Below is a small trained network, with its code and all its weights. Each question gives an input and a target symbol and asks what happens when units are switched off, that is, made to give their printed mean instead of their output.

import numpy as np


def w(rows, s, z=0):
    codes = np.array(rows[::2]) - 128.0
    scale = np.full(codes.shape[1], s)
    scale[-1] = z or s
    return codes * scale


def norm(h):
    return h / np.sqrt((h * h).mean(-1, keepdims=True) + 1e-5)


def f(y):
    return y / 2 * (1 + np.tanh(0.7978845608 * (y + 0.044715 * y**3)))


def softmax(a):
    e = np.exp(a - a.max(-1, keepdims=True))
    return e / e.sum(-1, keepdims=True)


def log_softmax(a):
    a = a - a.max(-1, keepdims=True)
    return a - np.log(np.exp(a).sum(-1, keepdims=True))


def net(x, mask):
    ids = ['ΓΛΨΩεζημπσφ'.index(c) for c in x.split()]
    T = len(ids)
    res = E[ids] + P[:T]
    u = 0
    for l in range(2):
        r = norm(res)
        for j in range(3):
            rows = slice(3 * j, 3 * j + 3)
            q, k, v = (r @ M[l][rows].T for M in (Q, K, V))
            z = softmax(np.where(np.tri(T) > 0, q @ k.T / 3**0.5, -1e9)) @ v
            o = O[l][rows]
            res = res + np.where(mask[u + j], z, o[:, -1]) @ o[:, :-1]
        u += 3
        y = f(norm(res) @ A[l][:, :-1].T + A[l][:, -1])
        res = res + np.where(mask[u : u + 16], y, B[l][:, -1]) @ B[l][:, :-1]
        u += 16
    return log_softmax(norm(res)[-1] @ U[:, :-1].T + U[:, -1])


Q, K, V, O, A, B = {}, {}, {}, {}, {}, {}
E = w([
[101,168,170,129],'Γ',
[144,144,167,150],'Λ',
[126,193,112,124],'Ψ',
[91,152,183,128],'Ω',
[149,142,178,153],'ε',
[150,143,178,153],'ζ',
[192,167,116,156],'η',
[64,107,123,111],'μ',
[192,162,116,156],'π',
[123,86,81,252],'σ',
[92,124,74,117],'φ',
],0.033)
P = w([
[8,211,120,250],'0',
[86,192,145,201],'1',
[114,174,158,163],'2',
[134,159,168,136],'3',
[147,144,178,112],'4',
[158,127,183,89],'5',
[168,111,188,70],'6',
[176,98,196,53],'7',
],0.013)
Q[0] = w([
[132,117,126,131],'0.h0',
[126,128,106,118],'0.h0',
[144,144,115,125],'0.h0',
[131,94,49,94],'0.h1',
[185,214,105,153],'0.h1',
[35,143,89,132],'0.h1',
[185,177,3,119],'0.h2',
[94,119,76,83],'0.h2',
[162,154,145,25],'0.h2',
],0.043)
K[0] = w([
[128,123,128,139],'0.h0',
[92,163,134,161],'0.h0',
[131,154,123,134],'0.h0',
[74,135,157,213],'0.h1',
[93,173,136,66],'0.h1',
[133,123,52,226],'0.h1',
[186,239,2,129],'0.h2',
[125,112,52,50],'0.h2',
[215,167,158,25],'0.h2',
],0.038)
V[0] = w([
[74,182,180,92],'0.h0',
[147,250,112,53],'0.h0',
[80,145,67,170],'0.h0',
[106,171,166,84],'0.h1',
[55,142,162,187],'0.h1',
[135,185,100,160],'0.h1',
[141,99,75,88],'0.h2',
[39,44,219,121],'0.h2',
[115,202,210,201],'0.h2',
],0.023)
O[0] = w([
[123,71,64,110,182],'0.h0',
[23,79,100,171,169],'0.h0',
[109,156,78,77,150],'0.h0',
[177,128,167,138,166],'0.h1',
[208,113,53,74,197],'0.h1',
[133,137,78,165,188],'0.h1',
[137,125,45,136,62],'0.h2',
[89,26,168,49,121],'0.h2',
[117,157,252,137,255],'0.h2',
],0.022,0.023)
A[0] = w([
[113,131,129,121,145],'0.n0',
[238,162,104,145,28],'0.n1',
[62,130,139,131,103],'0.n2',
[75,210,101,115,108],'0.n3',
[145,161,99,198,70],'0.n4',
[92,97,40,59,4],'0.n5',
[175,136,188,130,70],'0.n6',
[149,157,64,117,15],'0.n7',
[158,111,137,102,104],'0.n8',
[62,132,72,120,84],'0.n9',
[125,116,151,210,53],'0.n10',
[140,151,94,123,144],'0.n11',
[104,138,55,166,67],'0.n12',
[241,83,138,235,112],'0.n13',
[37,180,139,4,19],'0.n14',
[83,84,86,59,7],'0.n15',
],0.024,0.0038)
B[0] = w([
[137,138,141,126,132],'0.n0',
[34,139,159,220,224],'0.n1',
[109,157,194,142,158],'0.n2',
[204,129,79,86,196],'0.n3',
[202,140,113,129,245],'0.n4',
[24,165,173,115,186],'0.n5',
[53,151,170,155,250],'0.n6',
[186,159,42,122,166],'0.n7',
[116,131,159,106,158],'0.n8',
[94,146,194,148,158],'0.n9',
[99,156,102,192,211],'0.n10',
[142,162,100,110,161],'0.n11',
[40,144,196,147,191],'0.n12',
[163,89,3,126,254],'0.n13',
[139,218,124,177,185],'0.n14',
[116,126,225,96,174],'0.n15',
],0.041,0.0095)
Q[1] = w([
[121,104,124,143],'1.h0',
[172,109,156,160],'1.h0',
[168,92,123,141],'1.h0',
[138,58,129,212],'1.h1',
[104,186,117,152],'1.h1',
[147,148,70,113],'1.h1',
[114,153,138,4],'1.h2',
[24,207,70,156],'1.h2',
[160,107,97,202],'1.h2',
],0.038)
K[1] = w([
[134,118,132,105],'1.h0',
[151,129,152,152],'1.h0',
[143,165,146,103],'1.h0',
[171,71,209,176],'1.h1',
[69,192,104,177],'1.h1',
[211,253,158,108],'1.h1',
[10,142,110,78],'1.h2',
[165,207,13,91],'1.h2',
[182,217,197,143],'1.h2',
],0.029)
V[1] = w([
[211,31,158,140],'1.h0',
[244,102,130,180],'1.h0',
[78,20,106,191],'1.h0',
[129,133,60,162],'1.h1',
[15,109,117,64],'1.h1',
[251,137,221,183],'1.h1',
[138,141,32,45],'1.h2',
[140,149,143,160],'1.h2',
[23,108,108,180],'1.h2',
],0.024)
O[1] = w([
[155,112,232,91,8],'1.h0',
[46,101,167,72,80],'1.h0',
[181,213,212,175,57],'1.h0',
[191,193,141,149,94],'1.h1',
[45,130,51,91,141],'1.h1',
[180,27,227,166,161],'1.h1',
[5,159,142,150,91],'1.h2',
[160,104,158,161,174],'1.h2',
[153,215,60,138,152],'1.h2',
],0.023,0.016)
A[1] = w([
[149,153,118,168,108],'1.n0',
[51,119,130,169,115],'1.n1',
[147,91,145,98,2],'1.n2',
[97,55,85,79,76],'1.n3',
[173,171,183,152,170],'1.n4',
[248,63,2,90,138],'1.n5',
[198,79,65,106,148],'1.n6',
[185,61,60,174,70],'1.n7',
[159,121,122,116,76],'1.n8',
[89,168,182,85,117],'1.n9',
[179,84,84,121,117],'1.n10',
[137,138,121,201,114],'1.n11',
[144,121,131,94,53],'1.n12',
[121,50,124,197,164],'1.n13',
[134,51,20,173,161],'1.n14',
[90,24,74,165,133],'1.n15',
],0.032,0.0068)
B[1] = w([
[140,95,129,122,193],'1.n0',
[104,101,104,113,200],'1.n1',
[148,97,140,156,143],'1.n2',
[120,76,138,89,149],'1.n3',
[127,157,132,79,201],'1.n4',
[194,85,2,92,208],'1.n5',
[138,128,65,87,169],'1.n6',
[142,202,142,137,231],'1.n7',
[121,126,122,122,126],'1.n8',
[169,143,158,114,187],'1.n9',
[104,129,91,120,161],'1.n10',
[111,82,100,130,230],'1.n11',
[122,114,128,145,126],'1.n12',
[116,144,96,177,253],'1.n13',
[158,152,222,120,252],'1.n14',
[181,153,98,115,204],'1.n15',
],0.092,0.017)
U = w([
[201,123,68,106,212],'Γ',
[158,189,150,218,83],'Λ',
[87,68,74,204,45],'Ψ',
[161,6,123,127,64],'Ω',
[158,95,172,152,150],'ε',
[160,96,174,158,163],'ζ',
[101,115,158,147,162],'η',
[115,74,113,45,166],'μ',
[94,116,163,130,203],'π',
[166,197,186,78,40],'σ',
[70,208,89,124,2],'φ',
],0.017,0.0028)

Each question gives the input, a string of symbols that net reads in full, and the target symbol t.
The units are the heads (3 rows each of Q, K, V and O) and the neurons (one row each of A and B). Each row of codes is followed by its name. A weight is (code - 128) times the scale printed after its matrix; where a second scale follows, it is the last column's (O, A, B and U).
mask holds one flag per unit, layer by layer, with each layer's heads first. A switched-off unit (its flag False) gives its mean, the last column of its rows in O or B, instead of its output. The means were averaged over made-up inputs and are rounded, as every weight is.
A unit's drop is (log p(t) with every unit on - log p(t) with that unit switched off) / (log p(t) with every unit on - log p(t) with every unit switched off).
The circuit of an input: a set's keep is (log p(t) with only the set's units on - log p(t) with every unit switched off) / (log p(t) with every unit on - log p(t) with every unit switched off). Starting from the 12 units with the biggest drops (on a tie, the unit counted first), units are removed one at a time, each time the one whose removal leaves the highest keep (on an exact tie, the one counted first), for as long as the keep stays at least 0.8.
circuit, biggest first: the units of the circuit, biggest drop first
most important unit: the unit with the biggest drop
top k neurons: the k neurons with the biggest drops, biggest first
top k neurons in layer l: the k neurons of layer l with the biggest drops, biggest first
which heads matter: for each layer, one digit per head in row order, 1 if its drop is at least 0.15 and else 0, layers parted by /
input η Ω η π φ Ω, target φ: which heads matter -> 001 / 010
input Γ σ Γ Ω, target σ: top neuron in layer 0 -> (0.n14)
input φ Ψ ζ Ψ Γ Ψ, target Ψ: which heads matter -> 111 / 001
input σ Ψ μ, target σ: top 4 neurons in layer 0 -> (0.n14, 0.n15, 0.n1, 0.n5)
input η Ψ Ω Ψ μ, target μ: circuit, biggest first -> (0.h2, 1.n3)
input Ψ ζ ζ φ μ φ ε μ, target φ: circuit, biggest first -> (0.n5, 1.h2, 0.h2)
input Ω Ω Γ Γ, target Ω: circuit, biggest first -> (0.h2, 1.n7)
input ε Ω Λ Ω Ω, target Ω: circuit, biggest first -> (0.h2, 1.n7)
input φ μ Ω, target φ: circuit, biggest first -> (1.h1, 0.h2)
input η σ ε, target σ: top 2 neurons -> (0.n1, 1.n4)
input π ε Ψ ζ σ σ Λ, target σ: top 2 neurons -> (0.n1, 0.n13)
input φ σ ζ σ φ Γ, target φ: top 2 neurons -> (1.n14, 0.n5)
input Ψ Ψ ζ, target Ψ: which heads matter -> 101 / 000
input Ψ φ σ Λ ζ, target Λ: circuit, biggest first -> (1.n5)
input Ψ π ζ ε Ω ζ, target Ω: circuit, biggest first -> (0.h2, 0.h0, 1.n7)
input π σ Γ μ π π σ ζ, target σ: which heads matter -> 011 / 000
input σ σ ζ σ ε Ω, target σ: circuit, biggest first -> (0.h2, 1.n5)
input Ψ Γ Γ ζ Ψ, target Λ: circuit, biggest first -> (0.h1, 1.n5)
input μ ζ σ ε, target σ: which heads matter -> 101 / 000
input π σ Λ μ σ, target Λ: top 4 neurons -> (0.n1, 0.n13, 0.n3, 1.n14)
input σ Ψ Ψ μ σ σ, target Ψ: most important unit -> 0.h0
input σ φ ζ, target φ: which heads matter -> 011 / 111
input ε ζ φ, target φ: which heads matter -> 000 / 000
input σ μ Γ μ ε, target μ: which heads matter -> 111 / 010
input μ μ Ω, target μ: top 2 neurons in layer 0 -> (0.n15, 0.n5)
input Ψ Ω Γ, target Ω: top 2 neurons in layer 1 -> (1.n7, 1.n14)
input η Λ η, target Λ: most important unit -> 0.n1
input π Ψ Γ π, target Λ: which heads matter -> 010 / 101
input Γ Λ μ, target μ: which heads matter -> 001 / 010
